Below is a small trained network, with its code and all its weights. Each question gives an input and a class and asks what happens when units are switched off, that is, made to give their printed mean instead of their output.

import numpy as np


def w(rows, s, z=0):
    codes = np.array(rows[::2]) - 128.0
    scale = np.full(codes.shape[1], s)
    scale[-1] = z or s
    return codes * scale


def f(y):
    return np.maximum(y, 0)


def log_softmax(a):
    a = a - a.max(-1, keepdims=True)
    return a - np.log(np.exp(a).sum(-1, keepdims=True))


def net(x, mask):
    res = np.array(x, float).reshape(1, 5) / 4 @ E
    y = f(res @ A[0][:, :-1].T + A[0][:, -1])
    res = res + np.where(mask, y, B[0][:, -1]) @ B[0][:, :-1]
    return log_softmax(res[-1] @ U[:, :-1].T + U[:, -1])


A, B = {}, {}
E = w([
[6,106,136],'x0',
[130,142,100],'x1',
[169,65,164],'x2',
[118,200,177],'x3',
[151,100,194],'x4',
],0.012)
A[0] = w([
[167,139,16,255],'n0',
[223,132,169,148],'n1',
[173,74,80,126],'n2',
[104,102,245,127],'n3',
[89,172,125,169],'n4',
[128,69,143,235],'n5',
[64,200,97,100],'n6',
[68,249,153,124],'n7',
[86,106,136,185],'n8',
[88,209,155,76],'n9',
[216,170,169,136],'n10',
[123,109,122,193],'n11',
],0.012,0.0099)
B[0] = w([
[115,195,32,249],'n0',
[199,93,241,221],'n1',
[184,165,113,184],'n2',
[83,64,31,202],'n3',
[129,236,129,188],'n4',
[42,202,117,230],'n5',
[103,125,184,187],'n6',
[202,254,149,212],'n7',
[90,192,142,196],'n8',
[219,189,143,168],'n9',
[205,116,215,209],'n10',
[84,186,136,183],'n11',
],0.0087,0.012)
U = w([
[214,94,191,173],'0',
[155,30,71,38],'1',
[106,84,232,106],'2',
[118,212,7,209],'3',
[26,127,83,185],'4',
[155,210,195,105],'5',
[165,2,35,1],'6',
[142,79,30,37],'7',
],0.0092,0.0085)

Each question gives the input, the list of numbers given to net, and the class t.
The units are the neurons (one row each of A and B). Each row of codes is followed by its name. A weight is (code - 128) times the scale printed after its matrix; where a second scale follows, it is the last column's (A, B and U).
mask holds one flag per neuron, in row order. A switched-off neuron (its flag False) gives its mean, the last column of its row in B, instead of its output. The means were averaged over made-up inputs and are rounded, as every weight is.
A unit's drop is (log p(t) with every unit on - log p(t) with that unit switched off) / (log p(t) with every unit on - log p(t) with every unit switched off).
The circuit of an input: a set's keep is (log p(t) with only the set's units on - log p(t) with every unit switched off) / (log p(t) with every unit on - log p(t) with every unit switched off). Starting from all 12 units, units are removed one at a time, each time the one whose removal leaves the highest keep (on an exact tie, the one counted first), for as long as the keep stays at least 0.8.
circuit, biggest first: the units of the circuit, biggest drop first
unit that matters most: the unit with the biggest drop
k most important neurons: the k neurons with the biggest drops, biggest first
drop of u: that unit's drop, to one decimal
input [4,-8,7,0,4], class 4: unit that matters most	n3
input [5,-5,8,-7,7], class 4: circuit, biggest first	[n5, n3]
input [6,4,-3,2,1], class 5: 3 most important neurons	[n0, n6, n7]
input [1,3,6,-6,6], class 4: 2 most important neurons	[n5, n10]
input [-1,3,-4,7,-3], class 5: circuit, biggest first	[n7, n6]
input [3,-4,-5,2,-2], class 5: 2 most important neurons	[n3, n6]
input [4,8,3,7,5], class 3: 2 most important neurons	[n3, n1]
input [4,6,-4,-5,4], class 4: drop of n9	0.3
input [0,-4,-1,-7,8], class 4: drop of n3	0.1
input [8,4,1,7,-3], class 5: drop of n6	0.3
